Look-ups in named tables: a row name and a column name give one cell, copied from the table.

Ropif =
	Zekunez	Dakov	Bera	Lumose	Kuzi	Nare	Gid	Patutu	Kima
Bir	97	104	115	98	101	86	110	88	90
Fibu	171	214	152	16	41	207	39	233	193
Rar	134	86	92	104	104	111	76	52	53
Duz	149	160	122	40	47	166	53	170	181
Ner	77	105	125	89	99	82	119	98	116
Zozezi	141	135	163	91	33	121	51	166	145
Non	96	95	106	102	88	124	91	64	80
Zezinuv	68	74	50	89	147	102	137	33	76
Rosub	192	134	143	76	49	141	20	145	101
Mit	154	113	109	97	63	148	29	106	83
Kozule	82	59	104	130	104	66	97	45	59
Tufazi	154	139	150	76	41	131	55	156	137
Miv	135	132	151	85	42	123	65	150	140
Mip	168	161	173	65	45	135	35	204	158

Patutu of Zozezi: 166
Bera of Mip: 173
Zekunez of Fibu: 171
Nare of Ner: 82
Nare of Mip: 135
Gid of Ner: 119
Dakov of Ner: 105
Kuzi of Miv: 42
Gid of Miv: 65
Zekunez of Rosub: 192
Kima of Zezinuv: 76
Bera of Duz: 122
Kima of Bir: 90

Zib =
        Zeg  Vut
Luvag   227  125
Duk     149  144
Vus      58  197
Kop     159  137
Rutuma   92  174
Vum      90  225
Paz     130  212
Siza    168  148
Bobu    141  145
Tozuro  149  167
Gad     106  153
Verit   122  230

Rutuma, Vut: 174
Kop, Zeg: 159
Bobu, Vut: 145
Vus, Zeg: 58
Luvag, Zeg: 227
Duk, Zeg: 149
Rutuma, Zeg: 92
Gad, Zeg: 106
Bobu, Zeg: 141
Luvag, Vut: 125
Kop, Vut: 137
Vum, Zeg: 90
Siza, Vut: 148
Gad, Vut: 153
Which row has the largest Vut? Verit

Gilamo.tsv
	Losu	Kuvak	Bamivi	Vep	Kemoz
Suf	5	173	106	182	106
Mubulu	67	232	165	175	114
Forogak	41	218	219	67	132
Sapez	42	136	208	29	130
Konupeb	25	179	108	157	151
Nirus	69	209	147	187	113

Losu of Konupeb = 25
Kuvak of Nirus = 209
Losu of Forogak = 41
Losu of Nirus = 69
Kemoz of Konupeb = 151
Kemoz of Suf = 106
Row with the largest Losu: Nirus

Table Tad
         Nelo  Ziroba   Zoz   Fif  Nidos  Mipamil
Nef      0.43    0.61  0.46  0.57   0.57     0.55
Mik      0.36    0.72  0.20  0.73   0.65     0.73
Megib    0.37    0.72  0.28  0.73   0.68     0.66
Pem      0.39    0.67  0.32  0.74   0.70     0.69
Tid      0.45    0.49  0.44  0.50   0.53     0.65
Ral      0.52    0.45  0.48  0.46   0.48     0.58
Ziv      0.35    0.71  0.21  0.72   0.65     0.72
Mit      0.46    0.50  0.34  0.56   0.53     0.74
Siv      0.36    0.72  0.25  0.78   0.73     0.70
Gonu     0.36    0.68  0.24  0.73   0.65     0.73
Bobegiz  0.34    0.75  0.23  0.83   0.77     0.68
Tefonug  0.43    0.56  0.29  0.63   0.57     0.75
Beb      0.46    0.51  0.37  0.49   0.52     0.67
Ketir    0.44    0.56  0.40  0.54   0.55     0.64

Nidos of Mit: 0.53
Nelo of Bobegiz: 0.34
Nelo of Tefonug: 0.43
Ziroba of Bobegiz: 0.75
Zoz of Mik: 0.20
Nelo of Ketir: 0.44
Row with the largest Fif: Bobegiz

Bez:
          Dok  Takime   Bof   Kig
Piziz    2739    3712  4911  3875
Nisuk    4703    6454  7332  3919
Gusor    5565    6584  8468  3355
Kadime   6798    7371  3734  6847
Vufalab  6244    7688  3547  8583
Tib      4490    7355  6624  6983
Dozal    8428    7110  6137  3395
Datipa   4923    6584  6709  7367
Mig      4922    4045  5531  4334
Bos      8016    4536  6384  6320
Sobuvu   2301    4647  3678  6580
Sodi     4981    5620  4323  7758
Sivob    4117    6739  6874  4122
Gis      5418    7612  7571  8307

Nisuk, Dok -> 4703
Gis, Bof -> 7571
Tib, Takime -> 7355
Mig, Kig -> 4334
Sodi, Kig -> 7758
Sivob, Kig -> 4122
Gis, Takime -> 7612
Tib, Kig -> 6983
Tib, Dok -> 4490
Sodi, Dok -> 4981
Sodi, Bof -> 4323
Gusor, Takime -> 6584
Sivob, Takime -> 6739
Sobuvu, Dok -> 2301
Datipa, Dok -> 4923
Gusor, Bof -> 8468

Rebifo =
,Pir,Maso,Dezozu,Putud,Rap,Sisipa,Fur,Meb
Lov,25.1,29.4,72.4,32.8,59.9,82.9,59.7,82.7
Foz,36.1,78.0,56.3,54.6,64.5,81.6,88.7,71.5
Rezola,71.8,68.2,79.3,46.8,40.3,72.7,60.9,52.5
Vuvi,62.2,28.0,63.5,65.6,66.9,33.0,73.3,24.2
Fam,42.8,36.3,24.6,60.1,81.5,26.7,63.3,39.1

Lov, Sisipa => 82.9
Lov, Putud => 32.8
Vuvi, Meb => 24.2
Vuvi, Rap => 66.9
Fam, Rap => 81.5
Fam, Putud => 60.1
Lov, Fur => 59.7
Vuvi, Fur => 73.3
Foz, Meb => 71.5
Fam, Dezozu => 24.6
Vuvi, Sisipa => 33.0
Rezola, Meb => 52.5
Which row has the largest Meb? Lov

Table Zol
|  | Rez | Suvisen | Pep | Kal | Musiv | Bap |
|---|---|---|---|---|---|---|
| Vabuza | 38.93 | 31.31 | 38.80 | 32.56 | 31.67 | 29.98 |
| Fot | 37.60 | 36.11 | 41.86 | 35.83 | 36.06 | 36.61 |
| Bofi | 47.30 | 59.48 | 31.74 | 54.39 | 59.37 | 56.88 |
| Zipo | 45.01 | 30.25 | 59.64 | 30.50 | 29.74 | 30.84 |
| Leva | 42.47 | 24.87 | 62.91 | 20.84 | 25.36 | 23.22 |
| Sen | 40.13 | 49.02 | 38.32 | 41.91 | 49.22 | 47.78 |
| Sugedo | 29.00 | 42.98 | 50.04 | 28.43 | 43.68 | 40.96 |
| Lumubeg | 34.04 | 75.19 | 14.69 | 65.02 | 75.49 | 73.72 |
| Bezam | 46.56 | 32.98 | 52.44 | 37.89 | 32.29 | 36.29 |
| Rup | 40.99 | 55.70 | 35.21 | 50.25 | 56.17 | 53.45 |
| Noneg | 42.08 | 48.50 | 39.97 | 45.36 | 48.78 | 48.71 |

What is the Bap of Noneg in Zol? 48.71
What is the Musiv of Bofi in Zol? 59.37
What is the Musiv of Leva in Zol? 25.36
What is the Rez of Noneg in Zol? 42.08
What is the Suvisen of Bofi in Zol? 59.48
What is the Rez of Bofi in Zol? 47.30
What is the Musiv of Rup in Zol? 56.17
What is the Pep of Fot in Zol? 41.86
What is the Musiv of Sen in Zol? 49.22
What is the Rez of Vabuza in Zol? 38.93
What is the Suvisen of Sen in Zol? 49.02
What is the Musiv of Sugedo in Zol? 43.68
What is the Rez of Sugedo in Zol? 29.00
What is the Rez of Lumubeg in Zol? 34.04
Which row has the largest Pep? Leva

